Below are the code and all the weights of a small trained network. Each question names an input and a target symbol and asks about switching units off, where a switched-off unit gives its printed mean instead of its output.

import numpy as np


def w(rows, s, z=0):
    codes = np.array(rows[::2]) - 128.0
    scale = np.full(codes.shape[1], s)
    scale[-1] = z or s
    return codes * scale


def norm(h):
    return h / np.sqrt((h * h).mean(-1, keepdims=True) + 1e-5)


def f(y):
    return np.maximum(y, 0)


def softmax(a):
    e = np.exp(a - a.max(-1, keepdims=True))
    return e / e.sum(-1, keepdims=True)


def log_softmax(a):
    a = a - a.max(-1, keepdims=True)
    return a - np.log(np.exp(a).sum(-1, keepdims=True))


def net(x, mask):
    ids = ['αγδεζηθλμξπστφψω'.index(c) for c in x.split()]
    T = len(ids)
    res = E[ids] + P[:T]
    u = 0
    for l in range(2):
        q, k, v = (norm(res) @ M[l].T for M in (Q, K, V))
        z = softmax(np.where(np.tri(T) > 0, q @ k.T / 2**0.5, -1e9)) @ v
        res = res + np.where(mask[u], z, O[l][:, -1]) @ O[l][:, :-1]
        u += 1
        y = f(norm(res) @ A[l][:, :-1].T + A[l][:, -1])
        res = res + np.where(mask[u : u + 8], y, B[l][:, -1]) @ B[l][:, :-1]
        u += 8
    return log_softmax(norm(res)[-1] @ U[:, :-1].T + U[:, -1])


Q, K, V, O, A, B = {}, {}, {}, {}, {}, {}
E = w([
[127,136,205,126],'α',
[143,121,134,98],'γ',
[119,114,109,178],'δ',
[137,159,110,120],'ε',
[131,123,129,94],'ζ',
[119,153,109,110],'η',
[85,90,195,147],'θ',
[99,135,248,150],'λ',
[128,143,104,170],'μ',
[98,124,101,163],'ξ',
[165,116,137,125],'π',
[117,137,117,97],'σ',
[142,121,134,98],'τ',
[143,121,134,98],'φ',
[100,130,246,75],'ψ',
[182,97,255,165],'ω',
],0.034)
P = w([
[113,203,253,128],'0',
[114,197,228,98],'1',
[117,182,206,91],'2',
[119,174,188,87],'3',
[122,167,171,84],'4',
[127,161,156,82],'5',
[132,156,142,81],'6',
[139,152,129,80],'7',
[145,148,116,78],'8',
[151,142,103,75],'9',
[157,136,89,74],'10',
[164,130,74,72],'11',
[170,123,58,70],'12',
[177,116,42,72],'13',
],0.0075)
Q[0] = w([
[233,145,54,6],'L0H1',
[120,116,161,155],'L0H1',
],0.025)
K[0] = w([
[167,90,7,105],'L0H1',
[94,168,181,149],'L0H1',
],0.017)
V[0] = w([
[70,254,155,163],'L0H1',
[79,120,142,75],'L0H1',
],0.0082)
O[0] = w([
[151,71,2,100,229],'L0H1',
[231,197,143,142,255],'L0H1',
],0.0078,0.003)
A[0] = w([
[178,170,176,117,4],'L0N1',
[153,21,87,53,65],'L0N2',
[139,44,182,255,136],'L0N3',
[156,90,126,73,45],'L0N4',
[3,140,67,102,72],'L0N5',
[109,2,187,82,124],'L0N6',
[189,158,104,250,161],'L0N7',
[43,223,219,77,146],'L0N8',
],0.0091,0.0047)
B[0] = w([
[118,170,87,51,167],'L0N1',
[112,2,110,103,152],'L0N2',
[222,46,164,102,177],'L0N3',
[143,89,93,139,151],'L0N4',
[56,84,115,214,157],'L0N5',
[37,163,204,110,189],'L0N6',
[94,78,136,184,169],'L0N7',
[80,150,28,188,254],'L0N8',
],0.0092,0.0059)
Q[1] = w([
[127,125,79,82],'L1H1',
[120,251,122,122],'L1H1',
],0.012)
K[1] = w([
[39,148,59,113],'L1H1',
[2,160,183,29],'L1H1',
],0.0066)
V[1] = w([
[253,137,140,112],'L1H1',
[86,161,65,113],'L1H1',
],0.0049)
O[1] = w([
[94,29,132,168,83],'L1H1',
[154,2,185,227,251],'L1H1',
],0.0038,0.0021)
A[1] = w([
[187,111,182,127,64],'L1N1',
[67,143,81,100,1],'L1N2',
[139,133,69,146,56],'L1N3',
[111,52,125,96,136],'L1N4',
[48,166,187,169,64],'L1N5',
[248,185,108,145,67],'L1N6',
[227,90,92,78,3],'L1N7',
[104,88,159,87,33],'L1N8',
],0.013,0.0058)
B[1] = w([
[69,187,52,76,197],'L1N1',
[69,67,244,105,236],'L1N2',
[169,162,250,139,251],'L1N3',
[128,48,101,67,241],'L1N4',
[204,143,19,139,254],'L1N5',
[185,45,198,183,234],'L1N6',
[194,208,91,255,247],'L1N7',
[28,183,135,131,169],'L1N8',
],0.0079,0.0027)
U = w([
[107,216,64,139,76],'α',
[232,126,151,176,4],'γ',
[166,18,123,113,143],'δ',
[173,64,224,128,66],'ε',
[132,134,128,119,176],'ζ',
[127,139,126,121,136],'η',
[106,107,82,84,155],'θ',
[54,68,183,116,189],'λ',
[118,131,181,119,170],'μ',
[187,103,38,117,17],'ξ',
[120,127,172,122,159],'π',
[3,195,120,126,133],'σ',
[118,132,183,118,168],'τ',
[129,143,123,116,170],'φ',
[46,94,68,126,254],'ψ',
[110,182,151,163,223],'ω',
],0.022,0.0055)

Each question gives the input, a string of symbols that net reads in full, and the target symbol t.
The units are the heads (2 rows each of Q, K, V and O) and the neurons (one row each of A and B). Each row of codes is followed by its name. A weight is (code - 128) times the scale printed after its matrix; where a second scale follows, it is the last column's (O, A, B and U).
mask holds one flag per unit, layer by layer, with each layer's heads first. A switched-off unit (its flag False) gives its mean, the last column of its rows in O or B, instead of its output. The means were averaged over made-up inputs and are rounded, as every weight is.
A unit's drop is (log p(t) with every unit on - log p(t) with that unit switched off) / (log p(t) with every unit on - log p(t) with every unit switched off).
The circuit of an input: a set's keep is (log p(t) with only the set's units on - log p(t) with every unit switched off) / (log p(t) with every unit on - log p(t) with every unit switched off). Starting from the 12 units with the biggest drops (on a tie, the unit counted first), units are removed one at a time, each time the one whose removal leaves the highest keep (on an exact tie, the one counted first), for as long as the keep stays at least 0.8.
circuit, biggest first: the units of the circuit, biggest drop first
most important unit: the unit with the biggest drop
top k neurons: the k neurons with the biggest drops, biggest first
k most important neurons of layer l: the k neurons of layer l with the biggest drops, biggest first
input τ ω ψ α α ε π γ σ δ σ ξ π γ, target σ: circuit, biggest first => (L0H1 L0N3 L0N8)
input ω σ λ, target ω: circuit, biggest first => (L1N5 L0N8)
input δ ξ η η θ η θ δ φ π η, target σ: top 2 neurons => (L0N5 L0N3)
input η ω σ ψ μ φ, target ψ: circuit, biggest first => (L0H1 L1N8 L1N3)
input ω σ θ η η τ, target ξ: most important unit => L1N7
input τ θ δ π θ φ π α δ σ, target λ: top 2 neurons => (L1N2 L0N3)
input σ γ σ σ π π, target σ: circuit, biggest first => (L0H1 L1N1)
input δ π γ π σ α σ μ σ σ φ π σ, target σ: circuit, biggest first => (L0H1 L0N8 L1N2)
input φ ε φ σ φ δ σ σ, target γ: top 2 neurons => (L0N6 L0N5)
input φ ω φ η σ, target ξ: circuit, biggest first => (L0H1 L0N6)
input μ ω π θ γ σ ω μ ε η σ φ δ, target δ: circuit, biggest first => (L0N3 L0N8)
input σ σ σ φ λ γ μ ξ γ π δ ζ σ γ, target γ: circuit, biggest first => (L0H1 L1N7)
input ξ η ε σ ξ γ π π, target σ: top 3 neurons => (L0N6 L1N1 L0N3)
input σ γ π γ λ π, target α: top 2 neurons => (L0N6 L1N1)
input σ σ ω ψ ω ξ σ γ, target γ: top 2 neurons => (L1N6 L1N7)
input α η σ σ ε, target γ: most important unit => L1N6
input γ ε τ φ ψ σ φ γ σ σ σ ε η, target δ: top 4 neurons => (L0N8 L0N5 L0N6 L0N2)
input ε μ η, target ψ: top 4 neurons => (L0N5 L0N3 L1N6 L0N6)
input ε θ σ α σ τ σ α ε ω σ λ π η, target σ: 3 most important neurons of layer 1 => (L1N6 L1N2 L1N4)
input δ ω η σ μ σ δ η η, target ξ: top 4 neurons => (L0N6 L0N8 L0N7 L0N2)
input α σ σ θ δ η, target λ: top 3 neurons => (L0N5 L1N2 L0N3)
input φ τ γ η σ σ α η φ α γ λ δ η, target λ: top 2 neurons => (L0N5 L0N3)
input σ σ η σ η δ ζ σ ζ φ λ, target ω: top 4 neurons => (L0N8 L1N5 L0N6 L1N6)
